Below is a small trained network, with its code and all its weights. Each question gives an input and a target symbol and asks what happens when units are switched off, that is, made to give their printed mean instead of their output.

import numpy as np


def w(rows, s, z=0):
    codes = np.array(rows[::2]) - 128.0
    scale = np.full(codes.shape[1], s)
    scale[-1] = z or s
    return codes * scale


def f(y):
    return y / 2 * (1 + np.tanh(0.7978845608 * (y + 0.044715 * y**3)))


def softmax(a):
    e = np.exp(a - a.max(-1, keepdims=True))
    return e / e.sum(-1, keepdims=True)


def log_softmax(a):
    a = a - a.max(-1, keepdims=True)
    return a - np.log(np.exp(a).sum(-1, keepdims=True))


def net(x, mask):
    ids = ['αβγδεζηθλμξπστψω'.index(c) for c in x.split()]
    T = len(ids)
    res = E[ids] + P[:T]
    r = res
    for j in range(2):
        rows = slice(4 * j, 4 * j + 4)
        q, k, v = (r @ M[0][rows].T for M in (Q, K, V))
        z = softmax(np.where(np.tri(T) > 0, q @ k.T / 4**0.5, -1e9)) @ v
        o = O[0][rows]
        res = res + np.where(mask[j], z, o[:, -1]) @ o[:, :-1]
    y = f(res @ A[0][:, :-1].T + A[0][:, -1])
    res = res + np.where(mask[2:14], y, B[0][:, -1]) @ B[0][:, :-1]
    return log_softmax(res[-1] @ U[:, :-1].T + U[:, -1])


Q, K, V, O, A, B = {}, {}, {}, {}, {}, {}
E = w([
[191,101,97,146,79,113,55],'α',
[117,128,155,81,104,9,99],'β',
[126,104,179,106,86,103,76],'γ',
[120,117,155,116,187,144,55],'δ',
[161,55,103,57,188,85,172],'ε',
[193,105,75,132,88,149,101],'ζ',
[164,173,80,185,104,101,47],'η',
[183,128,182,64,89,158,174],'θ',
[152,148,96,114,49,85,169],'λ',
[145,209,101,133,193,81,116],'μ',
[77,119,185,136,75,96,151],'ξ',
[154,154,45,176,156,161,148],'π',
[131,177,150,132,152,177,134],'σ',
[121,184,91,166,153,94,180],'τ',
[134,130,101,188,74,170,181],'ψ',
[64,179,190,208,103,86,118],'ω',
],0.012)
P = w([
[254,59,199,252,167,77,145],'0',
[226,113,156,203,136,105,137],'1',
[188,154,125,170,128,123,130],'2',
[154,188,94,129,125,147,105],'3',
[116,209,65,98,117,161,101],'4',
[103,226,40,77,112,178,74],'5',
[74,242,20,47,109,178,74],'6',
],0.0051)
Q[0] = w([
[156,231,4,182,85,155,94],'h1',
[64,80,108,55,165,118,21],'h1',
[109,62,111,134,54,147,150],'h1',
[192,126,82,201,210,114,51],'h1',
[93,98,142,217,142,86,198],'h2',
[103,47,142,92,169,72,141],'h2',
[130,78,140,180,239,178,114],'h2',
[210,164,28,181,99,105,160],'h2',
],0.021)
K[0] = w([
[44,217,102,141,77,177,159],'h1',
[84,74,52,33,171,116,33],'h1',
[171,158,90,144,97,84,83],'h1',
[54,108,86,177,216,126,158],'h1',
[185,115,194,209,103,83,178],'h2',
[147,66,98,123,174,62,154],'h2',
[194,132,153,163,234,155,91],'h2',
[91,215,136,157,140,140,251],'h2',
],0.019)
V[0] = w([
[84,32,142,60,8,227,177],'h1',
[195,97,44,151,193,245,207],'h1',
[184,158,174,32,209,133,132],'h1',
[183,44,216,130,135,102,144],'h1',
[64,136,161,204,181,232,16],'h2',
[92,156,164,190,45,135,92],'h2',
[155,63,22,114,65,86,4],'h2',
[221,101,208,74,105,171,66],'h2',
],0.012)
O[0] = w([
[190,100,171,174,142,152,18,4],'h1',
[84,54,111,179,138,232,145,198],'h1',
[97,169,148,79,232,158,136,114],'h1',
[85,173,92,113,129,127,60,141],'h1',
[75,252,96,157,106,150,145,59],'h2',
[110,146,127,173,57,103,118,177],'h2',
[51,105,101,59,52,155,64,89],'h2',
[146,155,203,97,88,208,131,188],'h2',
],0.012,0.0043)
A[0] = w([
[2,101,245,146,108,79,117,251],'n1',
[134,63,73,188,173,133,132,155],'n2',
[199,159,45,62,173,111,122,220],'n3',
[105,126,240,138,96,45,156,153],'n4',
[197,90,114,174,118,72,172,57],'n5',
[168,103,223,95,97,152,167,146],'n6',
[113,184,96,77,175,168,122,139],'n7',
[148,148,199,169,60,125,91,158],'n8',
[187,134,57,55,95,147,106,164],'n9',
[151,53,116,96,127,127,203,82],'n10',
[113,105,228,149,131,106,94,131],'n11',
[199,152,90,195,130,143,166,164],'n12',
],0.01,0.0025)
B[0] = w([
[66,139,228,104,222,97,109,176],'n1',
[143,128,136,6,98,121,92,216],'n2',
[174,182,148,202,143,159,141,197],'n3',
[90,31,110,102,127,212,123,194],'n4',
[130,173,186,151,84,88,36,241],'n5',
[177,104,110,100,75,88,182,225],'n6',
[116,104,66,163,128,117,51,199],'n7',
[154,85,112,159,205,124,171,222],'n8',
[93,101,147,217,120,153,142,204],'n9',
[114,121,70,132,190,76,137,229],'n10',
[36,160,119,137,71,111,151,179],'n11',
[121,174,182,74,137,186,157,255],'n12',
],0.013,0.0088)
U = w([
[81,84,205,127,188,111,133,138],'α',
[108,103,157,135,178,92,139,152],'β',
[137,118,111,128,133,111,139,23],'γ',
[110,147,68,139,128,132,70,218],'δ',
[179,81,96,127,204,136,112,77],'ε',
[130,63,69,171,102,229,120,211],'ζ',
[57,137,77,146,49,97,195,2],'η',
[202,72,133,129,124,111,253,195],'θ',
[152,76,88,150,107,44,103,143],'λ',
[133,124,64,175,165,78,194,115],'μ',
[205,121,137,218,171,108,114,222],'ξ',
[106,108,61,55,105,131,152,66],'π',
[166,165,136,130,188,218,175,196],'σ',
[154,168,125,93,150,29,146,153],'τ',
[187,124,155,70,105,159,48,114],'ψ',
[135,177,153,159,64,92,151,52],'ω',
],0.0051,0.0016)

Each question gives the input, a string of symbols that net reads in full, and the target symbol t.
The units are the heads (4 rows each of Q, K, V and O) and the neurons (one row each of A and B). Each row of codes is followed by its name. A weight is (code - 128) times the scale printed after its matrix; where a second scale follows, it is the last column's (O, A, B and U).
mask holds one flag per unit, heads first, then neurons. A switched-off unit (its flag False) gives its mean, the last column of its rows in O or B, instead of its output. The means were averaged over made-up inputs and are rounded, as every weight is.
A unit's drop is (log p(t) with every unit on - log p(t) with that unit switched off) / (log p(t) with every unit on - log p(t) with every unit switched off).
The circuit of an input: a set's keep is (log p(t) with only the set's units on - log p(t) with every unit switched off) / (log p(t) with every unit on - log p(t) with every unit switched off). Starting from the 12 units with the biggest drops (on a tie, the unit counted first), units are removed one at a time, each time the one whose removal leaves the highest keep (on an exact tie, the one counted first), for as long as the keep stays at least 0.8.
circuit, biggest first: the units of the circuit, biggest drop first
most important unit: the unit with the biggest drop
top k neurons: the k neurons with the biggest drops, biggest first
which heads matter: for each layer, one digit per head in row order, 1 if its drop is at least 0.15 and else 0, layers parted by /
input η η γ, target α: circuit, biggest first : (n1, h2)
input θ γ α ζ ξ θ α, target ξ: circuit, biggest first : (h1, n8, n3)
input γ η θ η ζ π ε, target ε: most important unit : h2
input ζ τ γ ζ θ α, target θ: circuit, biggest first : (h2, n6, h1)
input θ α ψ τ, target ψ: top 3 neurons : (n2, n5, n12)
input ω σ ζ θ σ η, target σ: circuit, biggest first : (h2, n12, h1)
input σ η η ζ ζ, target η: circuit, biggest first : (h1, h2, n9)
input η θ ψ ξ ψ ψ σ, target σ: circuit, biggest first : (h2, h1, n12)
input ζ α θ ζ, target θ: circuit, biggest first : (h2, n6)
input θ ω σ ζ δ ξ η, target ξ: circuit, biggest first : (h1, n8, n3)
input ψ τ β λ η β, target α: circuit, biggest first : (h2, n1)
input ω σ η ζ ε, target ε: circuit, biggest first : (h2, h1, n10)
input η α ψ σ σ ω η, target ω: circuit, biggest first : (h1, n5, h2)
input θ δ δ, target δ: circuit, biggest first : (n7, h2, h1)
input ζ ξ δ ω τ, target ω: circuit, biggest first : (n5, h2, h1, n3)
input σ θ ζ ψ ε ζ, target ψ: top 3 neurons : (n2, n5, n12)
input θ θ β γ, target α: top 3 neurons : (n1, n4, n9)
input ε ζ ω, target α: most important unit : n4
input η η θ ζ ζ α, target ζ: which heads matter : 01
input η σ θ η α ζ ψ, target ψ: which heads matter : 11
input σ η λ ζ, target λ: top 2 neurons : (n12, n10)
input ζ σ ζ, target σ: which heads matter : 01
input ξ α μ η, target μ: which heads matter : 10
input δ μ ζ ψ η π, target ψ: which heads matter : 10
input η η ζ ζ ζ, target ζ: which heads matter : 01
